Below is a small trained network, with its code and all its weights. Each question gives an input and a class and asks what happens when units are switched off, that is, made to give their printed mean instead of their output.

import numpy as np


def w(rows, s, z=0):
    codes = np.array(rows[::2]) - 128.0
    scale = np.full(codes.shape[1], s)
    scale[-1] = z or s
    return codes * scale


def f(y):
    return y / 2 * (1 + np.tanh(0.7978845608 * (y + 0.044715 * y**3)))


def log_softmax(a):
    a = a - a.max(-1, keepdims=True)
    return a - np.log(np.exp(a).sum(-1, keepdims=True))


def net(x, mask):
    res = np.array(x, float).reshape(1, 3) / 4 @ E
    y = f(res @ A[0][:, :-1].T + A[0][:, -1])
    res = res + np.where(mask, y, B[0][:, -1]) @ B[0][:, :-1]
    return log_softmax(res[-1] @ U[:, :-1].T + U[:, -1])


A, B = {}, {}
E = w([
[155,24,164,197,168,136,173],'x0',
[118,82,66,85,249,74,127],'x1',
[169,110,63,182,121,155,49],'x2',
],0.011)
A[0] = w([
[55,170,203,64,113,125,235,125],'n1',
[108,159,101,51,85,86,64,135],'n2',
[18,218,79,118,128,121,69,114],'n3',
[167,177,153,114,44,185,104,139],'n4',
[154,254,205,201,102,125,167,108],'n5',
[130,122,223,137,32,194,108,120],'n6',
[38,148,211,109,127,36,234,52],'n7',
[100,157,92,62,78,86,97,151],'n8',
[146,113,32,42,173,64,157,125],'n9',
[165,37,185,222,138,83,174,123],'n10',
[156,135,25,220,78,122,59,50],'n11',
[73,95,120,110,156,99,95,4],'n12',
],0.0093,0.0038)
B[0] = w([
[119,129,134,211,183,152,51,253],'n1',
[99,89,44,158,105,153,193,232],'n2',
[122,97,50,207,46,128,203,248],'n3',
[135,90,130,107,158,43,141,242],'n4',
[149,42,132,87,178,65,125,230],'n5',
[224,103,125,53,140,46,149,255],'n6',
[132,54,87,214,159,143,23,240],'n7',
[86,89,92,171,106,112,179,221],'n8',
[205,96,169,46,140,2,120,254],'n9',
[49,32,8,137,69,87,225,253],'n10',
[124,135,73,170,227,163,11,234],'n11',
[135,88,93,7,87,161,72,145],'n12',
],0.0082,0.0084)
U = w([
[37,73,53,159,66,110,255,106],'0',
[191,100,138,15,160,19,138,107],'1',
[93,99,105,210,195,144,15,130],'2',
[115,139,133,141,170,102,212,255],'3',
[105,151,183,59,113,162,106,104],'4',
[40,158,176,105,111,165,144,107],'5',
[82,139,204,94,164,212,164,104],'6',
[138,239,143,94,150,200,201,102],'7',
],0.0098,0.014)

Each question gives the input, the list of numbers given to net, and the class t.
The units are the neurons (one row each of A and B). Each row of codes is followed by its name. A weight is (code - 128) times the scale printed after its matrix; where a second scale follows, it is the last column's (A, B and U).
mask holds one flag per neuron, in row order. A switched-off neuron (its flag False) gives its mean, the last column of its row in B, instead of its output. The means were averaged over made-up inputs and are rounded, as every weight is.
A unit's drop is (log p(t) with every unit on - log p(t) with that unit switched off) / (log p(t) with every unit on - log p(t) with every unit switched off).
The circuit of an input: a set's keep is (log p(t) with only the set's units on - log p(t) with every unit switched off) / (log p(t) with every unit on - log p(t) with every unit switched off). Starting from all 12 units, units are removed one at a time, each time the one whose removal leaves the highest keep (on an exact tie, the one counted first), for as long as the keep stays at least 0.8.
circuit, biggest first: the units of the circuit, biggest drop first
k most important neurons: the k neurons with the biggest drops, biggest first
drop when u is switched off: that unit's drop, to one decimal
input [-7,5,-3], class 0: circuit, biggest first => (n3)
input [3,-2,2], class 3: 3 most important neurons => (n3, n2, n8)
input [1,2,1], class 3: 2 most important neurons => (n6, n7)
input [0,2,-2], class 3: 3 most important neurons => (n11, n6, n5)
input [7,6,2], class 0: 2 most important neurons => (n10, n6)
input [0,-1,2], class 3: 4 most important neurons => (n7, n1, n9, n11)
input [1,2,-4], class 2: 2 most important neurons => (n7, n6)
input [-5,1,5], class 0: 3 most important neurons => (n3, n1, n7)
input [3,-4,4], class 1: 2 most important neurons => (n6, n1)
input [-7,-8,7], class 1: 2 most important neurons => (n6, n4)
input [-4,0,-5], class 2: 2 most important neurons => (n1, n10)
input [-7,5,4], class 0: 2 most important neurons => (n3, n2)
input [-2,0,-2], class 3: 2 most important neurons => (n10, n11)
input [-1,-1,2], class 3: circuit, biggest first => (n7, n1, n10, n9)
input [2,-7,-5], class 1: circuit, biggest first => (n6)
input [8,7,3], class 0: 2 most important neurons => (n10, n6)
input [-7,-4,-8], class 2: 3 most important neurons => (n1, n7, n10)
input [-6,2,-5], class 0: drop when n2 is switched off => 0.4
input [-1,-1,0], class 3: drop when n10 is switched off => 0.8
input [8,0,4], class 0: drop when n10 is switched off => 1.7
input [3,-2,-6], class 2: circuit, biggest first => (n7)
input [4,-2,-8], class 2: drop when n7 is switched off => 0.2
